Below are the code and all the weights of a small trained network. Each question names an input and a class and asks about switching units off, where a switched-off unit gives its printed mean instead of its output.

import numpy as np


def w(rows, s, z=0):
    codes = np.array(rows[::2]) - 128.0
    scale = np.full(codes.shape[1], s)
    scale[-1] = z or s
    return codes * scale


def f(y):
    return y / 2 * (1 + np.tanh(0.7978845608 * (y + 0.044715 * y**3)))


def log_softmax(a):
    a = a - a.max(-1, keepdims=True)
    return a - np.log(np.exp(a).sum(-1, keepdims=True))


def net(x, mask):
    res = np.array(x, float).reshape(1, 5) / 4 @ E
    y = f(res @ A[0][:, :-1].T + A[0][:, -1])
    res = res + np.where(mask, y, B[0][:, -1]) @ B[0][:, :-1]
    return log_softmax(res[-1] @ U[:, :-1].T + U[:, -1])


A, B = {}, {}
E = w([
[139,122,117,133,117,131,121,115,120,128,158,132],'x0',
[80,200,79,105,45,67,131,56,155,137,120,36],'x1',
[213,127,138,43,149,2,144,126,140,85,127,122],'x2',
[137,98,102,98,93,157,118,131,139,96,162,162],'x3',
[146,215,85,118,129,152,181,118,68,31,131,91],'x4',
],0.012)
A[0] = w([
[71,152,108,102,6,51,127,117,187,155,119,81,60],'N0',
[84,83,135,124,110,114,116,122,170,174,129,127,230],'N1',
[191,120,122,77,139,48,127,119,137,81,120,119,151],'N2',
[176,62,136,116,158,105,117,127,140,131,140,161,135],'N3',
[165,103,146,86,146,29,137,141,183,140,133,149,145],'N4',
[91,111,135,162,121,213,120,121,112,160,118,136,34],'N5',
[59,215,86,126,42,152,138,115,140,111,133,55,110],'N6',
[134,113,145,127,154,110,137,133,138,134,87,114,137],'N7',
[84,128,140,160,109,197,128,134,126,174,127,148,254],'N8',
[186,211,119,129,164,160,153,136,61,54,133,129,138],'N9',
],0.015,0.0099)
B[0] = w([
[109,113,115,133,235,142,130,131,189,122,147,90,231],'N0',
[135,134,134,136,204,133,138,142,145,121,127,135,208],'N1',
[112,106,135,153,199,161,125,141,156,139,138,142,233],'N2',
[132,145,132,131,98,132,133,127,98,133,123,175,192],'N3',
[140,152,118,112,41,120,130,126,93,112,105,136,218],'N4',
[148,139,142,113,192,83,129,133,157,151,130,163,204],'N5',
[151,128,150,124,3,117,122,128,60,136,104,158,250],'N6',
[138,112,125,120,118,145,111,105,86,133,190,153,149],'N7',
[106,116,102,121,147,138,128,113,165,101,135,49,252],'N8',
[106,117,119,125,187,118,120,120,190,141,133,81,243],'N9',
],0.016,0.021)
U = w([
[139,148,137,138,176,126,142,153,146,120,174,154,253],'0',
[92,125,96,122,130,128,109,110,154,107,159,81,79],'1',
[170,173,148,119,10,106,119,108,43,118,115,170,79],'2',
],0.011,0.0027)

Each question gives the input, the list of numbers given to net, and the class t.
The units are the neurons (one row each of A and B). Each row of codes is followed by its name. A weight is (code - 128) times the scale printed after its matrix; where a second scale follows, it is the last column's (A, B and U).
mask holds one flag per neuron, in row order. A switched-off neuron (its flag False) gives its mean, the last column of its row in B, instead of its output. The means were averaged over made-up inputs and are rounded, as every weight is.
A unit's drop is (log p(t) with every unit on - log p(t) with that unit switched off) / (log p(t) with every unit on - log p(t) with every unit switched off).
The circuit of an input: a set's keep is (log p(t) with only the set's units on - log p(t) with every unit switched off) / (log p(t) with every unit on - log p(t) with every unit switched off). Starting from all 10 units, units are removed one at a time, each time the one whose removal leaves the highest keep (on an exact tie, the one counted first), for as long as the keep stays at least 0.8.
circuit, biggest first: the units of the circuit, biggest drop first
k most important neurons: the k neurons with the biggest drops, biggest first
drop of u: that unit's drop, to one decimal
input [-8,-7,-3,-5,3], class 1: circuit, biggest first -> N8, N1
input [6,-6,-6,-6,1], class 1: most important neuron -> N8
input [-8,6,2,-7,0], class 0: 4 most important neurons -> N0, N8, N9, N2
input [8,0,-8,-4,-8], class 0: 4 most important neurons -> N5, N1, N9, N4
input [1,4,3,-5,-7], class 0: 2 most important neurons -> N8, N1
input [7,6,4,-4,-2], class 0: 4 most important neurons -> N0, N8, N2, N9
input [4,4,1,-2,-7], class 0: 4 most important neurons -> N1, N8, N9, N6
input [3,7,1,-1,-8], class 0: 4 most important neurons -> N1, N8, N9, N0
input [-8,0,3,5,-2], class 2: 4 most important neurons -> N0, N9, N4, N8
input [-8,5,3,4,-1], class 0: 4 most important neurons -> N0, N8, N9, N2
input [0,8,3,-5,-7], class 0: 2 most important neurons -> N0, N8
input [2,6,7,-3,-4], class 0: 3 most important neurons -> N8, N2, N0
input [-7,2,3,5,-7], class 0: 3 most important neurons -> N6, N8, N1
input [0,-1,1,-4,-8], class 2: 2 most important neurons -> N0, N4
input [0,7,-5,-7,7], class 2: circuit, biggest first -> N6
input [5,-7,2,3,-6], class 2: drop of N5 -> 0.0
input [7,-6,-7,2,2], class 1: drop of N2 -> 0.3
input [2,-3,-2,-7,6], class 1: drop of N9 -> 0.1
